Below is a small trained network, with its code and all its weights. Each question gives an input and a target symbol and asks what happens when units are switched off, that is, made to give their printed mean instead of their output.

import numpy as np


def w(rows, s, z=0):
    codes = np.array(rows[::2]) - 128.0
    scale = np.full(codes.shape[1], s)
    scale[-1] = z or s
    return codes * scale


def f(y):
    return y / 2 * (1 + np.tanh(0.7978845608 * (y + 0.044715 * y**3)))


def softmax(a):
    e = np.exp(a - a.max(-1, keepdims=True))
    return e / e.sum(-1, keepdims=True)


def log_softmax(a):
    a = a - a.max(-1, keepdims=True)
    return a - np.log(np.exp(a).sum(-1, keepdims=True))


def net(x, mask):
    ids = ['βδεζηθλμξσψω'.index(c) for c in x.split()]
    T = len(ids)
    res = E[ids] + P[:T]
    u = 0
    for l in range(2):
        r = res
        for j in range(2):
            rows = slice(2 * j, 2 * j + 2)
            q, k, v = (r @ M[l][rows].T for M in (Q, K, V))
            z = softmax(np.where(np.tri(T) > 0, q @ k.T / 2**0.5, -1e9)) @ v
            o = O[l][rows]
            res = res + np.where(mask[u + j], z, o[:, -1]) @ o[:, :-1]
        u += 2
        y = f(res @ A[l][:, :-1].T + A[l][:, -1])
        res = res + np.where(mask[u : u + 4], y, B[l][:, -1]) @ B[l][:, :-1]
        u += 4
    return log_softmax(res[-1] @ U[:, :-1].T + U[:, -1])


Q, K, V, O, A, B = {}, {}, {}, {}, {}, {}
E = w([
[175,85,69,187],'β',
[191,156,227,183],'δ',
[63,186,194,206],'ε',
[42,75,128,132],'ζ',
[189,75,98,150],'η',
[46,69,198,186],'θ',
[42,84,65,76],'λ',
[212,187,71,91],'μ',
[44,75,103,93],'ξ',
[205,248,176,178],'σ',
[3,192,241,89],'ψ',
[197,63,172,79],'ω',
],0.018)
P = w([
[87,153,38,253],'0',
[131,104,164,145],'1',
[125,111,157,147],'2',
[125,114,162,143],'3',
[123,117,164,141],'4',
[125,120,162,144],'5',
[126,123,162,140],'6',
[128,127,160,138],'7',
[124,127,161,137],'8',
[125,131,163,147],'9',
[123,132,159,144],'10',
[128,133,161,142],'11',
],0.012)
Q[0] = w([
[64,148,182,73],'L0H0',
[109,73,83,150],'L0H0',
[123,40,254,202],'L0H1',
[96,111,128,149],'L0H1',
],0.0083)
K[0] = w([
[106,52,252,10],'L0H0',
[78,118,1,147],'L0H0',
[132,74,29,20],'L0H1',
[199,174,122,224],'L0H1',
],0.0064)
V[0] = w([
[96,126,148,233],'L0H0',
[78,169,3,140],'L0H0',
[149,175,3,25],'L0H1',
[92,140,125,118],'L0H1',
],0.0057)
O[0] = w([
[105,185,2,83,253],'L0H0',
[203,215,115,140,124],'L0H0',
[137,89,151,110,55],'L0H1',
[84,104,106,82,134],'L0H1',
],0.0076,0.0047)
A[0] = w([
[204,105,1,91,1],'L0N0',
[57,148,174,83,145],'L0N1',
[231,81,91,147,78],'L0N2',
[121,31,32,101,80],'L0N3',
],0.0086,0.0094)
B[0] = w([
[52,133,132,106,170],'L0N0',
[137,175,150,106,254],'L0N1',
[112,150,44,85,171],'L0N2',
[110,86,248,206,177],'L0N3',
],0.013,0.0044)
Q[1] = w([
[96,113,87,124],'L1H0',
[109,143,159,90],'L1H0',
[159,97,39,254],'L1H1',
[219,180,171,116],'L1H1',
],0.011)
K[1] = w([
[83,113,104,141],'L1H0',
[118,59,181,136],'L1H0',
[106,182,86,251],'L1H1',
[209,176,164,103],'L1H1',
],0.011)
V[1] = w([
[140,104,137,43],'L1H0',
[58,132,132,94],'L1H0',
[255,230,159,174],'L1H1',
[166,100,193,104],'L1H1',
],0.0098)
O[1] = w([
[58,195,45,149,1],'L1H0',
[185,231,125,224,189],'L1H0',
[237,239,183,158,109],'L1H1',
[254,134,85,108,19],'L1H1',
],0.0065,0.0058)
A[1] = w([
[188,77,26,171,157],'L1N0',
[107,199,104,115,1],'L1N1',
[150,192,149,148,15],'L1N2',
[163,55,116,247,119],'L1N3',
],0.013,0.011)
B[1] = w([
[100,165,148,4,184],'L1N0',
[178,136,237,48,147],'L1N1',
[83,21,51,111,255],'L1N2',
[152,134,221,62,194],'L1N3',
],0.011,0.0048)
U = w([
[81,91,39,145,146],'β',
[204,100,221,153,108],'δ',
[123,226,142,216,177],'ε',
[115,105,98,94,146],'ζ',
[116,136,103,90,123],'η',
[99,9,204,132,80],'θ',
[121,150,64,68,118],'λ',
[168,245,57,96,161],'μ',
[125,132,104,69,108],'ξ',
[197,99,55,156,249],'σ',
[121,170,207,80,34],'ψ',
[189,71,156,39,98],'ω',
],0.012,0.013)

Each question gives the input, a string of symbols that net reads in full, and the target symbol t.
The units are the heads (2 rows each of Q, K, V and O) and the neurons (one row each of A and B). Each row of codes is followed by its name. A weight is (code - 128) times the scale printed after its matrix; where a second scale follows, it is the last column's (O, A, B and U).
mask holds one flag per unit, layer by layer, with each layer's heads first. A switched-off unit (its flag False) gives its mean, the last column of its rows in O or B, instead of its output. The means were averaged over made-up inputs and are rounded, as every weight is.
A unit's drop is (log p(t) with every unit on - log p(t) with that unit switched off) / (log p(t) with every unit on - log p(t) with every unit switched off).
The circuit of an input: a set's keep is (log p(t) with only the set's units on - log p(t) with every unit switched off) / (log p(t) with every unit on - log p(t) with every unit switched off). Starting from all 12 units, units are removed one at a time, each time the one whose removal leaves the highest keep (on an exact tie, the one counted first), for as long as the keep stays at least 0.8.
units of the circuit, in order: the units of the circuit, biggest drop first
unit that matters most: the unit with the biggest drop
top k neurons: the k neurons with the biggest drops, biggest first
k most important neurons of layer l: the k neurons of layer l with the biggest drops, biggest first
heads that matter: for each layer, one digit per head in row order, 1 if its drop is at least 0.15 and else 0, layers parted by /
input ω ε ε ζ δ δ θ δ ξ δ β, target ω: top 4 neurons : [L1N3 L1N0 L0N1 L0N2]
input ε λ μ ψ ε η, target ε: most important neuron of layer 1 : [L1N2]
input μ ε σ λ δ δ ε η μ σ η, target μ: units of the circuit, in order : [L0N2 L1H1 L1N0]
input θ η ε λ ε θ δ λ λ η, target θ: heads that matter : 11 / 01
input ψ ψ ψ ψ δ η, target ψ: heads that matter : 00 / 10
input ε θ ε β σ δ ε θ β μ σ ξ, target θ: units of the circuit, in order : [L0N3 L0H0]
input ε σ μ θ λ, target θ: heads that matter : 00 / 01
input ω σ θ β ε η, target ω: units of the circuit, in order : [L1N0 L1N3]
input ε σ θ η σ ξ λ ψ θ ε λ β, target ε: heads that matter : 10 / 01
input θ ε δ ε β, target θ: top 3 neurons : [L0N3 L1N3 L0N1]
input β ω ψ ψ η, target β: units of the circuit, in order : [L1H1 L0H0 L0N0 L0N2]
input θ θ ε δ ω σ ω β ε β, target θ: top 3 neurons : [L1N3 L0N3 L0N1]
input ω ψ ζ η, target ω: units of the circuit, in order : [L1N3 L1N0]
input δ β σ ε β β, target δ: 2 most important neurons of layer 1 : [L1N3 L1N2]
input θ β λ ε ζ ψ ω δ β ε η, target θ: top neuron : [L0N1]
input ε η ξ β β ε ξ η, target ε: 2 most important neurons of layer 0 : [L0N0 L0N2]
input β δ λ ε δ β, target β: units of the circuit, in order : [L1H1 L0N0 L0N2]
input λ β η δ ω ξ σ η, target λ: top 2 neurons : [L0N2 L0N1]
input δ σ ε ε ψ σ ω λ θ ε β, target δ: 2 most important neurons of layer 0 : [L0N3 L0N1]
input ε ε β, target ε: unit that matters most : L0H0
input λ μ δ σ ε ε ε σ ε β, target λ: 3 most important neurons of layer 0 : [L0N2 L0N1 L0N3]
input λ ξ ε θ ε ε λ β, target λ: top 2 neurons : [L1N0 L0N2]
input μ σ ε ξ, target θ: heads that matter : 00 / 01
input ψ β β ψ λ ε η ω σ ψ ω β, target ψ: 2 most important neurons of layer 0 : [L0N1 L0N3]
